Below is a small trained network, with its code and all its weights. Each question gives an input and a target symbol and asks what happens when units are switched off, that is, made to give their printed mean instead of their output.

import numpy as np


def w(rows, s, z=0):
    codes = np.array(rows[::2]) - 128.0
    scale = np.full(codes.shape[1], s)
    scale[-1] = z or s
    return codes * scale


def norm(h):
    return h / np.sqrt((h * h).mean(-1, keepdims=True) + 1e-5)


def f(y):
    return np.maximum(y, 0)


def softmax(a):
    e = np.exp(a - a.max(-1, keepdims=True))
    return e / e.sum(-1, keepdims=True)


def log_softmax(a):
    a = a - a.max(-1, keepdims=True)
    return a - np.log(np.exp(a).sum(-1, keepdims=True))


def net(x, mask):
    ids = ['αγεζηθλξπστφω'.index(c) for c in x.split()]
    T = len(ids)
    res = E[ids] + P[:T]
    u = 0
    for l in range(2):
        r = norm(res)
        for j in range(3):
            rows = slice(3 * j, 3 * j + 3)
            q, k, v = (r @ M[l][rows].T for M in (Q, K, V))
            z = softmax(np.where(np.tri(T) > 0, q @ k.T / 3**0.5, -1e9)) @ v
            o = O[l][rows]
            res = res + np.where(mask[u + j], z, o[:, -1]) @ o[:, :-1]
        u += 3
        y = f(norm(res) @ A[l][:, :-1].T + A[l][:, -1])
        res = res + np.where(mask[u : u + 4], y, B[l][:, -1]) @ B[l][:, :-1]
        u += 4
    return log_softmax(norm(res)[-1] @ U[:, :-1].T + U[:, -1])


Q, K, V, O, A, B = {}, {}, {}, {}, {}, {}
E = w([
[108,123,92],'α',
[117,127,79],'γ',
[119,128,78],'ε',
[200,202,134],'ζ',
[111,123,89],'η',
[204,201,115],'θ',
[115,60,251],'λ',
[118,128,77],'ξ',
[119,134,60],'π',
[198,201,133],'σ',
[118,127,78],'τ',
[120,130,72],'φ',
[118,127,78],'ω',
],0.016)
P = w([
[132,128,154],'0',
[80,152,188],'1',
[69,209,186],'2',
[93,185,134],'3',
[151,109,90],'4',
[184,5,111],'5',
[117,42,174],'6',
[108,81,194],'7',
[66,210,142],'8',
[131,140,76],'9',
[145,130,62],'10',
],0.013)
Q[0] = w([
[170,118,138],'L0H0',
[130,195,131],'L0H0',
[144,74,96],'L0H0',
[132,105,140],'L0H1',
[6,88,90],'L0H1',
[141,96,88],'L0H1',
[89,131,147],'L0H2',
[95,119,84],'L0H2',
[149,89,107],'L0H2',
],0.018)
K[0] = w([
[91,167,31],'L0H0',
[9,186,137],'L0H0',
[197,172,71],'L0H0',
[123,119,118],'L0H1',
[155,39,125],'L0H1',
[169,96,25],'L0H1',
[98,155,60],'L0H2',
[72,177,74],'L0H2',
[169,134,132],'L0H2',
],0.011)
V[0] = w([
[129,140,254],'L0H0',
[133,132,125],'L0H0',
[158,106,103],'L0H0',
[71,170,152],'L0H1',
[202,40,82],'L0H1',
[168,109,41],'L0H1',
[175,110,61],'L0H2',
[21,114,248],'L0H2',
[250,10,143],'L0H2',
],0.0034)
O[0] = w([
[132,86,137,63],'L0H0',
[119,126,125,129],'L0H0',
[139,58,128,122],'L0H0',
[252,73,101,123],'L0H1',
[27,170,145,145],'L0H1',
[47,106,116,181],'L0H1',
[159,119,127,137],'L0H2',
[119,188,149,99],'L0H2',
[173,184,110,4],'L0H2',
],0.003)
A[0] = w([
[58,20,34,254],'L0N0',
[132,166,226,75],'L0N1',
[52,2,13,98],'L0N2',
[223,207,55,54],'L0N3',
],0.0065,0.0069)
B[0] = w([
[42,218,199,254],'L0N0',
[193,12,89,132],'L0N1',
[96,1,52,191],'L0N2',
[134,59,148,142],'L0N3',
],0.0065,0.011)
Q[1] = w([
[132,55,76],'L1H0',
[132,56,201],'L1H0',
[97,255,182],'L1H0',
[48,127,184],'L1H1',
[181,154,104],'L1H1',
[102,188,168],'L1H1',
[124,185,175],'L1H2',
[146,230,177],'L1H2',
[217,95,81],'L1H2',
],0.022)
K[1] = w([
[114,179,161],'L1H0',
[117,232,24],'L1H0',
[149,6,74],'L1H0',
[128,93,160],'L1H1',
[142,138,66],'L1H1',
[134,42,120],'L1H1',
[135,7,127],'L1H2',
[144,49,169],'L1H2',
[106,162,209],'L1H2',
],0.024)
V[1] = w([
[81,136,156],'L1H0',
[122,147,4],'L1H0',
[149,109,122],'L1H0',
[137,160,70],'L1H1',
[118,127,81],'L1H1',
[125,141,109],'L1H1',
[131,96,148],'L1H2',
[109,93,153],'L1H2',
[113,153,79],'L1H2',
],0.033)
O[1] = w([
[184,115,71,249],'L1H0',
[94,247,175,98],'L1H0',
[110,121,177,70],'L1H0',
[57,207,181,64],'L1H1',
[28,146,128,110],'L1H1',
[124,122,165,121],'L1H1',
[156,23,70,96],'L1H2',
[170,89,77,143],'L1H2',
[53,189,151,189],'L1H2',
],0.013,0.011)
A[1] = w([
[105,157,185,51],'L1N0',
[75,178,250,106],'L1N1',
[165,76,247,109],'L1N2',
[177,158,10,254],'L1N3',
],0.014,0.0072)
B[1] = w([
[202,173,228,138],'L1N0',
[223,72,135,173],'L1N1',
[6,86,83,141],'L1N2',
[166,55,121,248],'L1N3',
],0.013,0.015)
U = w([
[166,51,86,149],'α',
[150,48,63,61],'γ',
[106,220,176,255],'ε',
[79,59,183,129],'ζ',
[92,116,251,242],'η',
[130,159,58,77],'θ',
[133,148,45,89],'λ',
[134,91,122,36],'ξ',
[125,207,89,180],'π',
[126,162,65,78],'σ',
[126,156,68,66],'τ',
[72,54,184,147],'φ',
[132,155,50,83],'ω',
],0.018,0.008)

Each question gives the input, a string of symbols that net reads in full, and the target symbol t.
The units are the heads (3 rows each of Q, K, V and O) and the neurons (one row each of A and B). Each row of codes is followed by its name. A weight is (code - 128) times the scale printed after its matrix; where a second scale follows, it is the last column's (O, A, B and U).
mask holds one flag per unit, layer by layer, with each layer's heads first. A switched-off unit (its flag False) gives its mean, the last column of its rows in O or B, instead of its output. The means were averaged over made-up inputs and are rounded, as every weight is.
A unit's drop is (log p(t) with every unit on - log p(t) with that unit switched off) / (log p(t) with every unit on - log p(t) with every unit switched off).
The circuit of an input: a set's keep is (log p(t) with only the set's units on - log p(t) with every unit switched off) / (log p(t) with every unit on - log p(t) with every unit switched off). Starting from the 12 units with the biggest drops (on a tie, the unit counted first), units are removed one at a time, each time the one whose removal leaves the highest keep (on an exact tie, the one counted first), for as long as the keep stays at least 0.8.
units of the circuit, in order: the units of the circuit, biggest drop first
k most important neurons: the k neurons with the biggest drops, biggest first
top k neurons in layer l: the k neurons of layer l with the biggest drops, biggest first
which heads matter: for each layer, one digit per head in row order, 1 if its drop is at least 0.15 and else 0, layers parted by /
input θ φ σ, target η: which heads matter : 000 / 100
input ω φ θ π ε θ π ξ φ, target η: units of the circuit, in order : [L1H0]
input α α π γ σ π φ π ξ, target ε: which heads matter : 000 / 100
input θ π η ξ, target η: units of the circuit, in order : [L0N0; L1H0]
input η π σ φ φ φ, target φ: 2 most important neurons : [L0N0; L0N2]
input π θ π φ ω φ ω θ π θ ω, target η: units of the circuit, in order : [L0N0; L1H2; L1H0]
input ε θ ω σ θ, target η: units of the circuit, in order : [L1H1; L0N0; L1H2; L0N3]
input θ π τ, target η: units of the circuit, in order : [L0N0; L1H0]
input σ ζ α, target φ: which heads matter : 000 / 100
input θ α α π ε φ φ, target ε: units of the circuit, in order : [L0N0; L1H0]
input γ γ θ π ζ τ ξ, target ε: units of the circuit, in order : [L0N0; L1H0]
input φ γ α ε, target π: which heads matter : 000 / 110
input π ω π π θ ξ η, target ε: which heads matter : 000 / 101
input π σ π α α π γ ε σ, target ε: units of the circuit, in order : [L1H0]
input ξ φ φ φ ε, target π: units of the circuit, in order : [L1H2; L1H1]
input ζ π φ ε π, target ε: 3 most important neurons : [L0N0; L1N3; L0N2]
input σ η γ, target φ: 2 most important neurons : [L0N0; L1N2]
input φ ε θ θ θ γ, target η: units of the circuit, in order : [L1H2; L1H1]
input η π θ α π η, target η: 2 most important neurons : [L0N0; L1N3]
input σ π φ, target φ: top 2 neurons in layer 0 : [L0N0; L0N3]
input π ω ε π α π θ ε σ φ, target η: units of the circuit, in order : [L1H0; L0N0]
input ε π π π θ, target ε: which heads matter : 000 / 011
input σ π τ σ, target φ: 2 most important neurons : [L0N0; L0N3]
input π φ π π θ π τ σ, target η: units of the circuit, in order : [L1H0]
input π ξ φ φ π θ θ θ, target ε: which heads matter : 000 / 110
input θ φ π, target η: units of the circuit, in order : [L0N0; L1H0]
